Below is a small trained network, with its code and all its weights. Each question gives an input and a class and asks what happens when units are switched off, that is, made to give their printed mean instead of their output.

import numpy as np


def w(rows, s, z=0):
    codes = np.array(rows[::2]) - 128.0
    scale = np.full(codes.shape[1], s)
    scale[-1] = z or s
    return codes * scale


def f(y):
    return np.maximum(y, 0)


def log_softmax(a):
    a = a - a.max(-1, keepdims=True)
    return a - np.log(np.exp(a).sum(-1, keepdims=True))


def net(x, mask):
    res = np.array(x, float).reshape(1, 3) / 4 @ E
    y = f(res @ A[0][:, :-1].T + A[0][:, -1])
    res = res + np.where(mask, y, B[0][:, -1]) @ B[0][:, :-1]
    return log_softmax(res[-1] @ U[:, :-1].T + U[:, -1])


A, B = {}, {}
E = w([
[104,206,200,35,128,59,40,121,169,10],'x0',
[164,109,189,188,155,144,119,6,64,125],'x1',
[57,178,253,194,16,69,168,57,155,151],'x2',
],0.0069)
A[0] = w([
[56,145,120,141,74,116,200,164,202,172,162],'n0',
[126,86,146,253,102,165,163,45,66,200,161],'n1',
[68,175,142,99,76,66,130,158,196,117,161],'n2',
[206,48,102,144,172,203,123,99,16,138,253],'n3',
[127,37,31,174,126,239,191,172,124,208,149],'n4',
[181,119,39,44,209,166,78,202,141,106,166],'n5',
[205,78,40,99,185,209,119,172,116,141,151],'n6',
],0.0073,0.0041)
B[0] = w([
[73,146,119,65,111,89,107,139,204,63,188],'n0',
[133,140,115,153,68,158,213,185,106,50,227],'n1',
[61,158,142,58,149,86,89,117,178,90,189],'n2',
[142,168,199,109,153,138,101,1,118,88,235],'n3',
[150,182,193,145,167,143,101,38,70,89,251],'n4',
[159,151,142,193,71,168,253,182,88,65,239],'n5',
[220,177,212,227,163,169,170,40,35,95,230],'n6',
],0.0086,0.011)
U = w([
[146,97,73,161,150,141,102,144,120,203,7],'0',
[142,95,81,144,144,138,113,144,123,202,5],'1',
[105,138,154,68,156,94,2,55,164,120,193],'2',
[146,100,95,142,138,139,107,141,115,229,2],'3',
[165,61,83,151,146,139,112,143,129,229,6],'4',
[110,125,95,116,97,130,170,224,157,107,242],'5',
[177,140,162,201,129,178,169,92,50,103,159],'6',
],0.011,0.0027)

Each question gives the input, the list of numbers given to net, and the class t.
The units are the neurons (one row each of A and B). Each row of codes is followed by its name. A weight is (code - 128) times the scale printed after its matrix; where a second scale follows, it is the last column's (A, B and U).
mask holds one flag per neuron, in row order. A switched-off neuron (its flag False) gives its mean, the last column of its row in B, instead of its output. The means were averaged over made-up inputs and are rounded, as every weight is.
A unit's drop is (log p(t) with every unit on - log p(t) with that unit switched off) / (log p(t) with every unit on - log p(t) with every unit switched off).
The circuit of an input: a set's keep is (log p(t) with only the set's units on - log p(t) with every unit switched off) / (log p(t) with every unit on - log p(t) with every unit switched off). Starting from all 7 units, units are removed one at a time, each time the one whose removal leaves the highest keep (on an exact tie, the one counted first), for as long as the keep stays at least 0.8.
units of the circuit, in order: the units of the circuit, biggest drop first
most important unit: the unit with the biggest drop
k most important neurons: the k neurons with the biggest drops, biggest first
drop when u is switched off: that unit's drop, to one decimal
input [-6,-8,7], class 5: most important unit => n3
input [7,-3,-1], class 5: 2 most important neurons => (n3 n4)
input [-1,-1,1], class 5: 3 most important neurons => (n6 n3 n4)
input [8,-3,-2], class 5: units of the circuit, in order => (n3 n4)
input [-3,2,7], class 5: units of the circuit, in order => (n6 n4 n3)
input [4,5,8], class 2: 2 most important neurons => (n5 n6)
input [1,-5,4], class 2: 3 most important neurons => (n5 n1 n2)
input [2,0,0], class 2: 2 most important neurons => (n5 n1)
input [5,7,1], class 2: 3 most important neurons => (n5 n6 n1)
input [1,-5,1], class 5: 2 most important neurons => (n3 n4)
input [1,-7,5], class 2: 3 most important neurons => (n5 n1 n2)
input [0,2,5], class 5: drop when n6 is switched off => 0.3
input [6,6,8], class 2: drop when n5 is switched off => 0.2
input [5,-1,1], class 2: drop when n1 is switched off => 0.1
input [2,-2,-1], class 5: drop when n3 is switched off => 0.2
